Below are the code and all the weights of a small trained network. Each question names an input and a target symbol and asks about switching units off, where a switched-off unit gives its printed mean instead of its output.

import numpy as np


def w(rows, s, z=0):
    codes = np.array(rows[::2]) - 128.0
    scale = np.full(codes.shape[1], s)
    scale[-1] = z or s
    return codes * scale


def f(y):
    return y / 2 * (1 + np.tanh(0.7978845608 * (y + 0.044715 * y**3)))


def softmax(a):
    e = np.exp(a - a.max(-1, keepdims=True))
    return e / e.sum(-1, keepdims=True)


def log_softmax(a):
    a = a - a.max(-1, keepdims=True)
    return a - np.log(np.exp(a).sum(-1, keepdims=True))


def net(x, mask):
    ids = ['βγδελξστψω'.index(c) for c in x.split()]
    T = len(ids)
    res = E[ids] + P[:T]
    u = 0
    for l in range(2):
        r = res
        for j in range(3):
            rows = slice(3 * j, 3 * j + 3)
            q, k, v = (r @ M[l][rows].T for M in (Q, K, V))
            z = softmax(np.where(np.tri(T) > 0, q @ k.T / 3**0.5, -1e9)) @ v
            o = O[l][rows]
            res = res + np.where(mask[u + j], z, o[:, -1]) @ o[:, :-1]
        u += 3
        y = f(res @ A[l][:, :-1].T + A[l][:, -1])
        res = res + np.where(mask[u : u + 8], y, B[l][:, -1]) @ B[l][:, :-1]
        u += 8
    return log_softmax(res[-1] @ U[:, :-1].T + U[:, -1])


Q, K, V, O, A, B = {}, {}, {}, {}, {}, {}
E = w([
[146,57,148,112,102],'β',
[163,155,143,108,86],'γ',
[158,200,128,77,127],'δ',
[100,48,128,93,204],'ε',
[160,94,125,49,177],'λ',
[166,33,86,97,178],'ξ',
[191,84,46,83,155],'σ',
[123,155,46,175,190],'τ',
[241,94,142,234,254],'ψ',
[239,107,21,117,81],'ω',
],0.016)
P = w([
[88,112,145,120,99],'0',
[123,142,137,119,144],'1',
[152,156,139,124,176],'2',
[188,165,152,131,204],'3',
[218,175,170,139,215],'4',
[254,175,187,138,232],'5',
],0.011)
Q[0] = w([
[124,110,107,138,135],'0.h0',
[111,131,131,140,143],'0.h0',
[118,131,114,125,127],'0.h0',
[23,153,148,192,54],'0.h1',
[88,106,136,123,121],'0.h1',
[116,122,63,86,123],'0.h1',
[79,188,163,159,88],'0.h2',
[61,132,88,103,44],'0.h2',
[158,91,135,252,109],'0.h2',
],0.018)
K[0] = w([
[113,112,96,118,155],'0.h0',
[87,133,137,136,148],'0.h0',
[132,139,125,106,128],'0.h0',
[45,115,145,63,60],'0.h1',
[93,134,149,114,95],'0.h1',
[56,141,85,163,111],'0.h1',
[59,138,174,129,118],'0.h2',
[96,102,125,96,8],'0.h2',
[153,133,180,202,77],'0.h2',
],0.016)
V[0] = w([
[114,98,154,117,87],'0.h0',
[105,135,69,86,62],'0.h0',
[171,107,163,210,120],'0.h0',
[106,157,2,141,177],'0.h1',
[116,176,222,193,137],'0.h1',
[171,170,210,15,177],'0.h1',
[102,66,125,167,154],'0.h2',
[46,69,158,64,155],'0.h2',
[134,83,111,185,156],'0.h2',
],0.0073)
O[0] = w([
[147,77,154,134,138,79],'0.h0',
[63,45,164,154,68,88],'0.h0',
[146,180,183,183,164,110],'0.h0',
[116,181,2,155,148,254],'0.h1',
[124,135,235,219,172,33],'0.h1',
[180,188,197,40,151,232],'0.h1',
[127,91,123,98,137,155],'0.h2',
[65,130,205,91,112,56],'0.h2',
[152,107,85,104,151,214],'0.h2',
],0.0068,0.0041)
A[0] = w([
[111,138,152,56,32,103],'0.n0',
[162,140,103,123,39,153],'0.n1',
[66,107,131,111,107,215],'0.n2',
[107,149,176,111,189,30],'0.n3',
[146,77,232,207,76,148],'0.n4',
[106,179,140,102,195,26],'0.n5',
[2,83,230,162,96,2],'0.n6',
[118,131,131,178,42,195],'0.n7',
],0.0069,0.0049)
B[0] = w([
[94,137,120,28,101,189],'0.n0',
[124,205,127,174,144,254],'0.n1',
[118,207,3,99,164,194],'0.n2',
[85,169,158,211,82,130],'0.n3',
[145,69,143,253,37,164],'0.n4',
[45,136,161,162,107,198],'0.n5',
[54,95,103,149,125,145],'0.n6',
[35,206,105,115,111,95],'0.n7',
],0.0064,0.0014)
Q[1] = w([
[107,45,111,186,160],'1.h0',
[129,94,174,143,128],'1.h0',
[113,198,127,186,129],'1.h0',
[157,152,137,197,135],'1.h1',
[130,138,48,104,106],'1.h1',
[209,153,131,79,224],'1.h1',
[7,98,144,134,94],'1.h2',
[150,118,174,93,109],'1.h2',
[105,142,145,68,126],'1.h2',
],0.02)
K[1] = w([
[123,3,105,161,175],'1.h0',
[104,88,185,124,138],'1.h0',
[95,163,133,175,141],'1.h0',
[163,115,162,157,144],'1.h1',
[168,125,57,154,38],'1.h1',
[208,126,84,124,201],'1.h1',
[88,103,141,101,23],'1.h2',
[195,144,121,22,128],'1.h2',
[127,66,74,70,167],'1.h2',
],0.015)
V[1] = w([
[134,87,120,143,166],'1.h0',
[117,122,128,86,151],'1.h0',
[80,77,115,118,113],'1.h0',
[174,127,119,170,50],'1.h1',
[158,248,107,133,86],'1.h1',
[94,116,178,121,145],'1.h1',
[73,193,128,150,143],'1.h2',
[47,120,70,126,146],'1.h2',
[128,44,128,202,160],'1.h2',
],0.015)
O[1] = w([
[89,189,168,116,128,148],'1.h0',
[116,155,111,164,122,164],'1.h0',
[183,173,136,120,99,66],'1.h0',
[104,137,117,77,11,99],'1.h1',
[132,203,148,102,95,186],'1.h1',
[164,80,216,178,148,5],'1.h1',
[211,214,159,177,128,86],'1.h2',
[191,113,127,117,172,155],'1.h2',
[170,64,46,163,92,120],'1.h2',
],0.011,0.014)
A[1] = w([
[235,115,132,151,215,193],'1.n0',
[155,211,72,97,76,5],'1.n1',
[124,38,192,101,72,130],'1.n2',
[74,50,73,108,44,79],'1.n3',
[190,112,146,227,192,77],'1.n4',
[123,101,97,160,213,86],'1.n5',
[27,223,103,154,131,87],'1.n6',
[112,144,136,175,1,113],'1.n7',
],0.0082,0.013)
B[1] = w([
[128,130,118,184,116,251],'1.n0',
[111,75,183,135,126,245],'1.n1',
[121,173,204,171,91,142],'1.n2',
[158,126,155,142,152,192],'1.n3',
[137,118,126,3,137,160],'1.n4',
[126,112,148,121,75,198],'1.n5',
[180,107,134,117,115,223],'1.n6',
[104,117,91,127,170,158],'1.n7',
],0.016)
U = w([
[188,102,178,136,99,80],'β',
[71,168,143,127,55,194],'γ',
[198,181,172,97,120,117],'δ',
[241,75,169,92,188,2],'ε',
[124,126,175,125,211,139],'λ',
[68,39,94,159,119,162],'ξ',
[115,181,67,41,163,146],'σ',
[254,160,99,146,108,172],'τ',
[130,135,115,124,86,140],'ψ',
[204,109,130,69,5,67],'ω',
],0.0065,0.0085)

Each question gives the input, a string of symbols that net reads in full, and the target symbol t.
The units are the heads (3 rows each of Q, K, V and O) and the neurons (one row each of A and B). Each row of codes is followed by its name. A weight is (code - 128) times the scale printed after its matrix; where a second scale follows, it is the last column's (O, A, B and U).
mask holds one flag per unit, layer by layer, with each layer's heads first. A switched-off unit (its flag False) gives its mean, the last column of its rows in O or B, instead of its output. The means were averaged over made-up inputs and are rounded, as every weight is.
A unit's drop is (log p(t) with every unit on - log p(t) with that unit switched off) / (log p(t) with every unit on - log p(t) with every unit switched off).
The circuit of an input: a set's keep is (log p(t) with only the set's units on - log p(t) with every unit switched off) / (log p(t) with every unit on - log p(t) with every unit switched off). Starting from the 12 units with the biggest drops (on a tie, the unit counted first), units are removed one at a time, each time the one whose removal leaves the highest keep (on an exact tie, the one counted first), for as long as the keep stays at least 0.8.
units of the circuit, in order: the units of the circuit, biggest drop first
k most important neurons: the k neurons with the biggest drops, biggest first
k most important neurons of layer l: the k neurons of layer l with the biggest drops, biggest first
which heads matter: for each layer, one digit per head in row order, 1 if its drop is at least 0.15 and else 0, layers parted by /
input γ ω ε τ σ, target τ: 2 most important neurons : (0.n7 1.n0)
input ψ δ δ λ δ ξ, target ξ: units of the circuit, in order : (1.h2)
input σ γ τ ε, target τ: units of the circuit, in order : (1.h2 0.h1)
input σ τ σ γ, target τ: which heads matter : 011 / 001
input σ β ε λ γ, target λ: units of the circuit, in order : (1.h1 1.h2 0.h1)
input τ β λ τ γ ξ, target τ: units of the circuit, in order : (1.n0 1.h2)
input ω ε σ, target ω: which heads matter : 011 / 010
input τ τ ξ λ, target τ: units of the circuit, in order : (0.h1 1.h2)
input ψ σ λ ε τ γ, target ξ: which heads matter : 110 / 101
input σ λ γ ε β β, target ε: units of the circuit, in order : (1.h1 0.h1)
input γ δ β β, target δ: units of the circuit, in order : (0.h1 1.h2 1.n1)
input λ ε ε, target λ: 2 most important neurons of layer 1 : (1.n6 1.n0)
input ξ ε β γ, target ε: which heads matter : 011 / 010
input ω β τ β, target τ: which heads matter : 100 / 001
input σ ε λ, target σ: which heads matter : 010 / 000
input δ τ ω τ ω, target ω: which heads matter : 000 / 010
input ε β ε, target ε: which heads matter : 001 / 010
input γ δ ε, target ε: which heads matter : 011 / 010
input λ ω β λ δ γ, target λ: which heads matter : 010 / 111
input ψ ω β, target ξ: which heads matter : 010 / 001
input τ ω δ ε, target ω: which heads matter : 000 / 010
input σ σ δ, target σ: which heads matter : 000 / 001
input ξ σ ω, target ω: 2 most important neurons : (1.n6 1.n1)
input γ β λ γ β, target λ: units of the circuit, in order : (1.h2 1.h1 0.h1)
input β β β β, target β: 4 most important neurons : (1.n2 1.n3 0.n4 0.n1)
input δ β λ, target λ: units of the circuit, in order : (1.h1 1.h2)
